Here is a tiny trained network, its code and every weight. The questions are about switching its units off for an input and a class, where a switched-off unit gives its printed mean instead of its output.

import numpy as np


def w(rows, s, z=0):
    codes = np.array(rows[::2]) - 128.0
    scale = np.full(codes.shape[1], s)
    scale[-1] = z or s
    return codes * scale


def f(y):
    return np.maximum(y, 0)


def log_softmax(a):
    a = a - a.max(-1, keepdims=True)
    return a - np.log(np.exp(a).sum(-1, keepdims=True))


def net(x, mask):
    res = np.array(x, float).reshape(1, 5) / 4 @ E
    y = f(res @ A[0][:, :-1].T + A[0][:, -1])
    res = res + np.where(mask, y, B[0][:, -1]) @ B[0][:, :-1]
    return log_softmax(res[-1] @ U[:, :-1].T + U[:, -1])


A, B = {}, {}
E = w([
[134,188,171,61,143,191,81,224,46,88],'x0',
[47,16,187,146,83,169,201,197,131,130],'x1',
[77,161,130,177,162,242,69,98,213,114],'x2',
[191,72,180,107,132,134,174,45,141,1],'x3',
[97,175,209,59,173,139,215,82,146,175],'x4',
],0.0087)
A[0] = w([
[123,155,191,75,124,117,178,104,132,174,163],'n0',
[140,113,126,96,142,146,173,89,134,39,61],'n1',
[85,143,120,154,192,213,97,103,179,120,2],'n2',
[87,137,159,107,173,107,165,103,140,98,133],'n3',
[149,97,83,172,14,118,73,150,107,100,22],'n4',
[163,88,146,118,140,139,147,89,121,2,146],'n5',
[126,154,153,89,157,186,92,162,57,112,67],'n6',
[175,173,93,117,155,89,101,66,128,106,255],'n7',
[169,112,114,98,121,33,176,147,40,155,150],'n8',
[53,29,177,151,66,163,198,199,153,114,7],'n9',
[158,100,130,175,65,111,80,140,127,66,81],'n10',
[108,89,89,177,129,78,152,66,204,145,56],'n11',
[171,152,164,108,142,181,113,184,101,77,7],'n12',
],0.0088,0.00097)
B[0] = w([
[94,190,150,91,84,174,63,62,136,145,192],'n0',
[42,129,108,154,109,136,95,148,196,150,186],'n1',
[145,114,108,213,70,236,172,84,52,41,188],'n2',
[142,139,178,130,118,135,67,86,161,183,170],'n3',
[122,174,177,50,115,154,61,38,136,165,208],'n4',
[49,93,60,206,158,107,116,151,197,146,209],'n5',
[121,57,125,109,178,126,163,153,74,178,198],'n6',
[147,156,82,153,168,71,126,130,143,115,201],'n7',
[100,136,73,219,50,227,127,104,42,65,219],'n8',
[191,254,79,124,213,79,136,125,135,87,252],'n9',
[116,171,214,69,111,161,37,39,172,199,187],'n10',
[163,37,125,109,172,111,192,92,63,163,209],'n11',
[176,57,127,98,181,104,186,103,71,197,189],'n12',
],0.0072,0.012)
U = w([
[144,113,116,157,50,187,146,109,72,7,60],'0',
[211,212,95,113,199,68,123,134,137,66,113],'1',
[127,152,213,68,76,139,80,74,155,179,80],'2',
[181,16,135,108,165,104,171,124,90,179,94],'3',
[59,123,88,157,111,118,101,177,154,173,252],'4',
[179,109,171,120,80,97,126,157,146,101,188],'5',
],0.011,0.0039)

Each question gives the input, the list of numbers given to net, and the class t.
The units are the neurons (one row each of A and B). Each row of codes is followed by its name. A weight is (code - 128) times the scale printed after its matrix; where a second scale follows, it is the last column's (A, B and U).
mask holds one flag per neuron, in row order. A switched-off neuron (its flag False) gives its mean, the last column of its row in B, instead of its output. The means were averaged over made-up inputs and are rounded, as every weight is.
A unit's drop is (log p(t) with every unit on - log p(t) with that unit switched off) / (log p(t) with every unit on - log p(t) with every unit switched off).
The circuit of an input: a set's keep is (log p(t) with only the set's units on - log p(t) with every unit switched off) / (log p(t) with every unit on - log p(t) with every unit switched off). Starting from the 12 units with the biggest drops (on a tie, the unit counted first), units are removed one at a time, each time the one whose removal leaves the highest keep (on an exact tie, the one counted first), for as long as the keep stays at least 0.8.
units of the circuit, in order: the units of the circuit, biggest drop first
unit that matters most: the unit with the biggest drop
top k neurons: the k neurons with the biggest drops, biggest first
drop of u: that unit's drop, to one decimal
input [-8,-5,6,8,-1], class 3: unit that matters most : n11
input [-4,-7,0,4,8], class 2: top 4 neurons : (n9, n0, n3, n1)
input [6,-2,1,5,4], class 3: units of the circuit, in order : (n12, n6)
input [-2,-4,4,7,-5], class 4: units of the circuit, in order : (n5, n1)
input [2,-4,-5,7,7], class 2: top 2 neurons : (n0, n3)
input [8,7,-2,-3,-3], class 3: top 4 neurons : (n6, n12, n7, n0)
input [5,-1,-6,5,-7], class 2: top 2 neurons : (n10, n4)
input [2,-4,0,8,-4], class 4: top 2 neurons : (n5, n9)
input [4,-5,-6,0,-4], class 0: top 2 neurons : (n8, n9)
input [0,-3,-3,5,-2], class 4: units of the circuit, in order : (n9, n5, n1)
input [-2,5,-3,0,-2], class 1: top 2 neurons : (n9, n2)
input [5,6,-2,-3,-2], class 1: top 2 neurons : (n9, n11)
input [-5,-4,2,-5,0], class 3: top 2 neurons : (n9, n11)
input [-6,7,5,-5,5], class 1: top 2 neurons : (n9, n8)
input [2,7,-7,8,8], class 2: units of the circuit, in order : (n0)
input [1,3,2,0,-5], class 2: units of the circuit, in order : (n10, n4)
input [4,4,3,-2,-4], class 1: units of the circuit, in order : (n9, n8)
input [5,-1,5,-1,-1], class 0: top 2 neurons : (n2, n11)
input [-8,6,8,-2,8], class 0: drop of n10 : 0.1
input [5,-4,-7,0,-8], class 2: drop of n10 : 0.8
input [4,-2,5,3,-8], class 2: unit that matters most : n10
